Below is a small trained network, with its code and all its weights. Each question gives an input and a target symbol and asks what happens when units are switched off, that is, made to give their printed mean instead of their output.

import numpy as np


def w(rows, s, z=0):
    codes = np.array(rows[::2]) - 128.0
    scale = np.full(codes.shape[1], s)
    scale[-1] = z or s
    return codes * scale


def f(y):
    return np.maximum(y, 0)


def softmax(a):
    e = np.exp(a - a.max(-1, keepdims=True))
    return e / e.sum(-1, keepdims=True)


def log_softmax(a):
    a = a - a.max(-1, keepdims=True)
    return a - np.log(np.exp(a).sum(-1, keepdims=True))


def net(x, mask):
    ids = ['ΣΨαβζηθπτφ'.index(c) for c in x.split()]
    T = len(ids)
    res = E[ids] + P[:T]
    u = 0
    for l in range(2):
        q, k, v = (res @ M[l].T for M in (Q, K, V))
        z = softmax(np.where(np.tri(T) > 0, q @ k.T / 2**0.5, -1e9)) @ v
        res = res + np.where(mask[u], z, O[l][:, -1]) @ O[l][:, :-1]
        u += 1
        y = f(res @ A[l][:, :-1].T + A[l][:, -1])
        res = res + np.where(mask[u : u + 12], y, B[l][:, -1]) @ B[l][:, :-1]
        u += 12
    return log_softmax(res[-1] @ U[:, :-1].T + U[:, -1])


Q, K, V, O, A, B = {}, {}, {}, {}, {}, {}
E = w([
[110,99,85,119,132,190],'Σ',
[141,148,149,176,118,190],'Ψ',
[149,80,78,117,103,118],'α',
[182,150,177,169,76,127],'β',
[125,168,68,164,92,88],'ζ',
[108,187,63,146,161,104],'η',
[74,248,144,159,223,158],'θ',
[93,158,129,107,130,49],'π',
[28,167,124,87,147,142],'τ',
[131,150,88,45,183,118],'φ',
],0.018)
P = w([
[141,195,1,123,57,149],'0',
[107,38,130,106,139,94],'1',
[151,70,95,99,162,84],'2',
[163,97,91,128,159,118],'3',
[112,105,107,154,113,130],'4',
[140,92,96,123,146,108],'5',
[125,115,93,139,128,154],'6',
[143,106,92,138,123,123],'7',
[149,114,99,156,106,126],'8',
[145,116,91,138,124,123],'9',
[165,120,89,148,117,128],'10',
[168,116,92,170,117,122],'11',
],0.0076)
Q[0] = w([
[70,110,111,196,123,110],'0.h0',
[127,161,1,86,150,63],'0.h0',
],0.0064)
K[0] = w([
[149,86,62,254,78,176],'0.h0',
[123,156,12,44,112,111],'0.h0',
],0.0053)
V[0] = w([
[202,225,83,254,121,198],'0.h0',
[211,64,157,133,69,168],'0.h0',
],0.0071)
O[0] = w([
[108,73,134,6,173,93,249],'0.h0',
[251,116,107,111,179,83,106],'0.h0',
],0.013,0.0015)
A[0] = w([
[174,100,91,121,159,187,254],'0.n0',
[85,42,152,148,79,162,178],'0.n1',
[111,212,144,125,158,136,154],'0.n2',
[111,187,160,153,108,61,136],'0.n3',
[152,82,129,148,116,80,164],'0.n4',
[144,156,85,48,151,90,151],'0.n5',
[145,152,210,107,170,130,251],'0.n6',
[90,143,158,143,178,99,167],'0.n7',
[166,177,198,153,89,138,178],'0.n8',
[102,151,201,166,255,121,100],'0.n9',
[94,169,99,118,130,77,114],'0.n10',
[153,119,209,129,115,181,168],'0.n11',
],0.0099,0.0069)
B[0] = w([
[75,184,78,163,52,31,254],'0.n0',
[131,208,100,141,148,141,180],'0.n1',
[123,188,104,196,109,143,156],'0.n2',
[159,141,65,149,110,114,166],'0.n3',
[104,183,74,172,119,119,204],'0.n4',
[93,76,171,127,50,152,217],'0.n5',
[114,108,24,149,66,79,166],'0.n6',
[191,190,71,137,121,185,156],'0.n7',
[87,93,88,111,145,127,147],'0.n8',
[198,254,148,72,89,66,137],'0.n9',
[50,106,103,97,127,192,178],'0.n10',
[66,130,64,146,117,138,142],'0.n11',
],0.0078,0.0084)
Q[1] = w([
[95,158,28,105,3,128],'1.h0',
[205,55,194,90,218,172],'1.h0',
],0.0073)
K[1] = w([
[73,120,62,75,2,134],'1.h0',
[205,121,176,177,216,188],'1.h0',
],0.0074)
V[1] = w([
[120,33,157,2,99,101],'1.h0',
[72,125,152,101,175,235],'1.h0',
],0.0095)
O[1] = w([
[130,177,170,247,188,108,254],'1.h0',
[71,140,183,70,53,6,10],'1.h0',
],0.014,0.0083)
A[1] = w([
[140,118,219,58,126,54,51],'1.n0',
[63,189,174,138,77,55,89],'1.n1',
[171,59,61,2,113,176,3],'1.n2',
[120,131,129,187,166,57,207],'1.n3',
[89,214,116,121,186,108,211],'1.n4',
[153,62,149,149,94,104,160],'1.n5',
[96,73,79,110,76,135,155],'1.n6',
[90,190,159,100,109,151,148],'1.n7',
[115,216,108,112,147,177,85],'1.n8',
[157,104,166,157,189,165,49],'1.n9',
[114,88,211,180,181,127,107],'1.n10',
[147,85,214,94,92,140,51],'1.n11',
],0.0086,0.0072)
B[1] = w([
[1,110,96,126,174,103,159],'1.n0',
[228,43,190,150,172,130,231],'1.n1',
[85,107,198,124,184,181,187],'1.n2',
[63,125,141,103,85,195,251],'1.n3',
[146,62,77,89,31,136,220],'1.n4',
[86,135,112,97,125,156,139],'1.n5',
[204,188,117,105,168,112,187],'1.n6',
[158,121,110,169,133,93,157],'1.n7',
[138,64,173,118,123,47,189],'1.n8',
[174,171,113,91,147,48,193],'1.n9',
[134,244,180,53,150,124,170],'1.n10',
[140,140,161,182,163,146,135],'1.n11',
],0.0082,0.02)
U = w([
[2,106,63,157,73,129,187],'Σ',
[33,188,100,153,141,70,224],'Ψ',
[145,35,108,170,180,170,179],'α',
[181,170,156,140,216,74,3],'β',
[129,101,196,162,138,175,140],'ζ',
[73,74,114,173,133,91,52],'η',
[110,137,105,146,167,30,84],'θ',
[137,135,120,82,103,170,196],'π',
[122,101,156,132,204,124,41],'τ',
[186,145,98,111,76,46,117],'φ',
],0.0071,0.0037)

Each question gives the input, a string of symbols that net reads in full, and the target symbol t.
The units are the heads (2 rows each of Q, K, V and O) and the neurons (one row each of A and B). Each row of codes is followed by its name. A weight is (code - 128) times the scale printed after its matrix; where a second scale follows, it is the last column's (O, A, B and U).
mask holds one flag per unit, layer by layer, with each layer's heads first. A switched-off unit (its flag False) gives its mean, the last column of its rows in O or B, instead of its output. The means were averaged over made-up inputs and are rounded, as every weight is.
A unit's drop is (log p(t) with every unit on - log p(t) with that unit switched off) / (log p(t) with every unit on - log p(t) with every unit switched off).
The circuit of an input: a set's keep is (log p(t) with only the set's units on - log p(t) with every unit switched off) / (log p(t) with every unit on - log p(t) with every unit switched off). Starting from the 12 units with the biggest drops (on a tie, the unit counted first), units are removed one at a time, each time the one whose removal leaves the highest keep (on an exact tie, the one counted first), for as long as the keep stays at least 0.8.
circuit, biggest first: the units of the circuit, biggest drop first
top k neurons: the k neurons with the biggest drops, biggest first
top k neurons in layer l: the k neurons of layer l with the biggest drops, biggest first
input β α α α α α α, target β: circuit, biggest first => 1.h0; 0.h0; 1.n9; 0.n5
input β ζ π θ α ζ ζ α β α, target β: top 3 neurons => 0.n6; 0.n5; 1.n9
input β α η β τ Ψ ζ η α η η, target β: top 2 neurons in layer 0 => 0.n6; 0.n5
input π Ψ α α η π Ψ, target π: circuit, biggest first => 1.h0; 0.h0
input ζ ζ α β π α Ψ τ, target ζ: top 2 neurons in layer 1 => 1.n1; 1.n3
input π β α φ η, target π: top neuron => 1.n6
input α Σ ζ α Σ α η, target α: circuit, biggest first => 1.h0; 0.h0
input Σ π Ψ α π α τ Ψ α α Ψ, target Σ: top 2 neurons => 0.n0; 1.n1
input η α ζ α φ α θ, target φ: circuit, biggest first => 1.n4; 0.n9
input π α α ζ φ, target π: top 2 neurons in layer 1 => 1.n2; 1.n6
input ζ ζ α π Ψ α Ψ, target ζ: top 4 neurons => 1.n1; 1.n3; 0.n10; 0.n0
input φ α ζ α Σ β ζ Σ β π π, target φ: circuit, biggest first => 1.h0; 0.h0; 1.n3
input τ ζ π, target τ: top 2 neurons in layer 1 => 1.n2; 1.n1
input ζ Σ ζ ζ, target ζ: top 3 neurons => 1.n1; 1.n3; 0.n5
input φ π α ζ Ψ α ζ α Ψ, target φ: circuit, biggest first => 0.h0; 1.h0; 0.n10; 1.n3
input ζ Σ η ζ, target ζ: top 2 neurons in layer 1 => 1.n1; 1.n3
input π Σ ζ η ζ, target π: circuit, biggest first => 1.h0; 0.h0; 1.n6
input θ Ψ β θ ζ Σ α π θ Ψ Σ π, target θ: top 2 neurons => 1.n0; 1.n1
input π α α φ η Σ Σ, target π: circuit, biggest first => 1.h0; 0.h0
input α α ζ α β α θ α φ, target α: top 2 neurons => 0.n0; 1.n10
